Here is a tiny trained network, its code and every weight. The questions are about switching its units off for an input and a target symbol, where a switched-off unit gives its printed mean instead of its output.

import numpy as np


def w(rows, s, z=0):
    codes = np.array(rows[::2]) - 128.0
    scale = np.full(codes.shape[1], s)
    scale[-1] = z or s
    return codes * scale


def norm(h):
    return h / np.sqrt((h * h).mean(-1, keepdims=True) + 1e-5)


def f(y):
    return np.maximum(y, 0)


def softmax(a):
    e = np.exp(a - a.max(-1, keepdims=True))
    return e / e.sum(-1, keepdims=True)


def log_softmax(a):
    a = a - a.max(-1, keepdims=True)
    return a - np.log(np.exp(a).sum(-1, keepdims=True))


def net(x, mask):
    ids = ['αδεζηθξψ'.index(c) for c in x.split()]
    T = len(ids)
    res = E[ids] + P[:T]
    r = norm(res)
    for j in range(2):
        rows = slice(2 * j, 2 * j + 2)
        q, k, v = (r @ M[0][rows].T for M in (Q, K, V))
        z = softmax(np.where(np.tri(T) > 0, q @ k.T / 2**0.5, -1e9)) @ v
        o = O[0][rows]
        res = res + np.where(mask[j], z, o[:, -1]) @ o[:, :-1]
    y = f(norm(res) @ A[0][:, :-1].T + A[0][:, -1])
    res = res + np.where(mask[2:14], y, B[0][:, -1]) @ B[0][:, :-1]
    return log_softmax(norm(res)[-1] @ U[:, :-1].T + U[:, -1])


Q, K, V, O, A, B = {}, {}, {}, {}, {}, {}
E = w([
[149,124,205,35,166,113,121,161],'α',
[123,145,148,70,219,105,103,208],'δ',
[33,132,52,140,162,109,132,181],'ε',
[72,88,137,96,106,102,144,109],'ζ',
[87,140,80,165,121,116,161,78],'η',
[191,108,135,127,95,137,245,191],'θ',
[62,143,120,106,178,90,147,106],'ξ',
[131,201,82,176,114,109,118,31],'ψ',
],0.011)
P = w([
[164,69,124,162,163,121,127,108],'0',
[94,174,102,6,113,85,235,72],'1',
[111,137,180,193,93,103,126,151],'2',
[190,171,105,36,75,115,172,93],'3',
[133,124,165,168,107,231,93,137],'4',
[180,203,29,61,100,127,156,108],'5',
[173,45,98,85,137,165,66,58],'6',
],0.013)
Q[0] = w([
[98,160,130,156,114,5,174,165],'h0',
[172,55,80,118,169,88,165,66],'h0',
[80,213,167,202,94,34,165,171],'h1',
[102,107,91,40,174,14,130,140],'h1',
],0.012)
K[0] = w([
[177,109,59,126,170,115,146,108],'h0',
[140,159,108,87,106,246,157,107],'h0',
[159,60,89,126,174,47,142,85],'h1',
[155,104,55,40,129,173,103,147],'h1',
],0.013)
V[0] = w([
[98,78,172,116,50,129,147,59],'h0',
[188,127,240,60,163,129,68,107],'h0',
[192,126,94,163,66,152,162,92],'h1',
[142,54,143,157,125,163,182,255],'h1',
],0.012)
O[0] = w([
[91,114,82,200,190,68,239,147,172],'h0',
[136,207,160,144,161,179,151,144,8],'h0',
[98,129,125,127,149,192,134,229,92],'h1',
[81,92,250,122,115,91,71,152,254],'h1',
],0.014,0.0024)
A[0] = w([
[133,156,115,149,159,96,229,170,130],'n0',
[91,21,87,171,171,71,133,205,52],'n1',
[64,84,108,169,123,151,32,164,130],'n2',
[133,107,127,94,41,26,92,190,67],'n3',
[140,165,55,56,57,44,224,7,89],'n4',
[125,113,187,196,158,116,125,155,93],'n5',
[120,96,140,37,57,141,65,165,154],'n6',
[78,115,96,159,73,77,80,105,106],'n7',
[104,205,217,27,164,195,122,214,189],'n8',
[157,194,68,114,153,157,104,159,148],'n9',
[80,223,192,207,202,194,98,143,1],'n10',
[154,174,172,219,162,97,143,146,115],'n11',
],0.011,0.0082)
B[0] = w([
[115,123,129,96,144,115,56,88,186],'n0',
[187,193,142,169,87,105,104,128,164],'n1',
[160,111,154,114,84,143,159,194,155],'n2',
[130,98,78,112,168,161,154,91,159],'n3',
[55,206,176,84,121,82,133,185,247],'n4',
[61,100,96,165,171,172,122,130,150],'n5',
[85,162,64,149,151,155,140,112,178],'n6',
[180,89,111,100,164,148,146,131,151],'n7',
[118,133,48,180,112,155,159,133,190],'n8',
[80,140,75,94,162,120,147,137,166],'n9',
[251,89,218,62,135,148,214,149,144],'n10',
[142,100,130,117,170,132,144,89,147],'n11',
],0.014,0.016)
U = w([
[187,132,191,110,190,162,198,158,162],'α',
[120,191,157,160,111,169,52,113,114],'δ',
[121,37,142,69,150,115,101,121,130],'ε',
[105,131,141,215,219,68,105,113,17],'ζ',
[198,147,128,171,85,78,111,207,191],'η',
[65,97,190,171,164,171,108,255,58],'θ',
[85,186,203,60,148,67,118,223,220],'ξ',
[90,176,29,130,178,161,165,139,7],'ψ',
],0.0066,0.0012)

Each question gives the input, a string of symbols that net reads in full, and the target symbol t.
The units are the heads (2 rows each of Q, K, V and O) and the neurons (one row each of A and B). Each row of codes is followed by its name. A weight is (code - 128) times the scale printed after its matrix; where a second scale follows, it is the last column's (O, A, B and U).
mask holds one flag per unit, heads first, then neurons. A switched-off unit (its flag False) gives its mean, the last column of its rows in O or B, instead of its output. The means were averaged over made-up inputs and are rounded, as every weight is.
A unit's drop is (log p(t) with every unit on - log p(t) with that unit switched off) / (log p(t) with every unit on - log p(t) with every unit switched off).
The circuit of an input: a set's keep is (log p(t) with only the set's units on - log p(t) with every unit switched off) / (log p(t) with every unit on - log p(t) with every unit switched off). Starting from the 12 units with the biggest drops (on a tie, the unit counted first), units are removed one at a time, each time the one whose removal leaves the highest keep (on an exact tie, the one counted first), for as long as the keep stays at least 0.8.
circuit, biggest first: the units of the circuit, biggest drop first
most important unit: the unit with the biggest drop
top k neurons: the k neurons with the biggest drops, biggest first
which heads matter: for each layer, one digit per head in row order, 1 if its drop is at least 0.15 and else 0, layers parted by /
input δ ε θ ψ α, target θ: most important unit => h1
input ε α δ, target ε: circuit, biggest first => [h0, n4]
input δ ψ ε ζ ε θ ξ, target ε: circuit, biggest first => [n4, h0]
input δ η ζ δ δ, target ζ: top 2 neurons => [n4, n1]
input δ ξ η, target δ: circuit, biggest first => [h0, n4]
input θ ε ξ θ, target ψ: circuit, biggest first => [h1, n4, n6]
input ε α δ θ ψ θ ζ, target ψ: which heads matter => 01
input θ α η ψ θ, target η: which heads matter => 10
input α ξ α, target α: circuit, biggest first => [h0, n10]
input ε ε α θ ζ, target α: circuit, biggest first => [h0, n10]
input ζ α η ξ α, target η: which heads matter => 10
input η ζ ψ, target η: which heads matter => 11
input ψ ξ θ, target ψ: which heads matter => 01
input ξ ε δ ψ ψ, target δ: which heads matter => 11
input θ η δ δ δ ξ α, target δ: top 2 neurons => [n4, n8]
input ψ α ε θ ψ, target ε: circuit, biggest first => [h0, n7]
input ε δ α δ, target ψ: circuit, biggest first => [n8]
input α α η ξ ξ, target η: top 2 neurons => [n1, n4]
input θ ψ δ, target θ: circuit, biggest first => [h1, n4]
input ψ ξ ε, target ψ: which heads matter => 01
input θ δ θ ξ η ζ θ, target η: top 2 neurons => [n1, n4]
input ζ α ψ, target ζ: which heads matter => 10
input δ η θ ε θ, target θ: which heads matter => 01
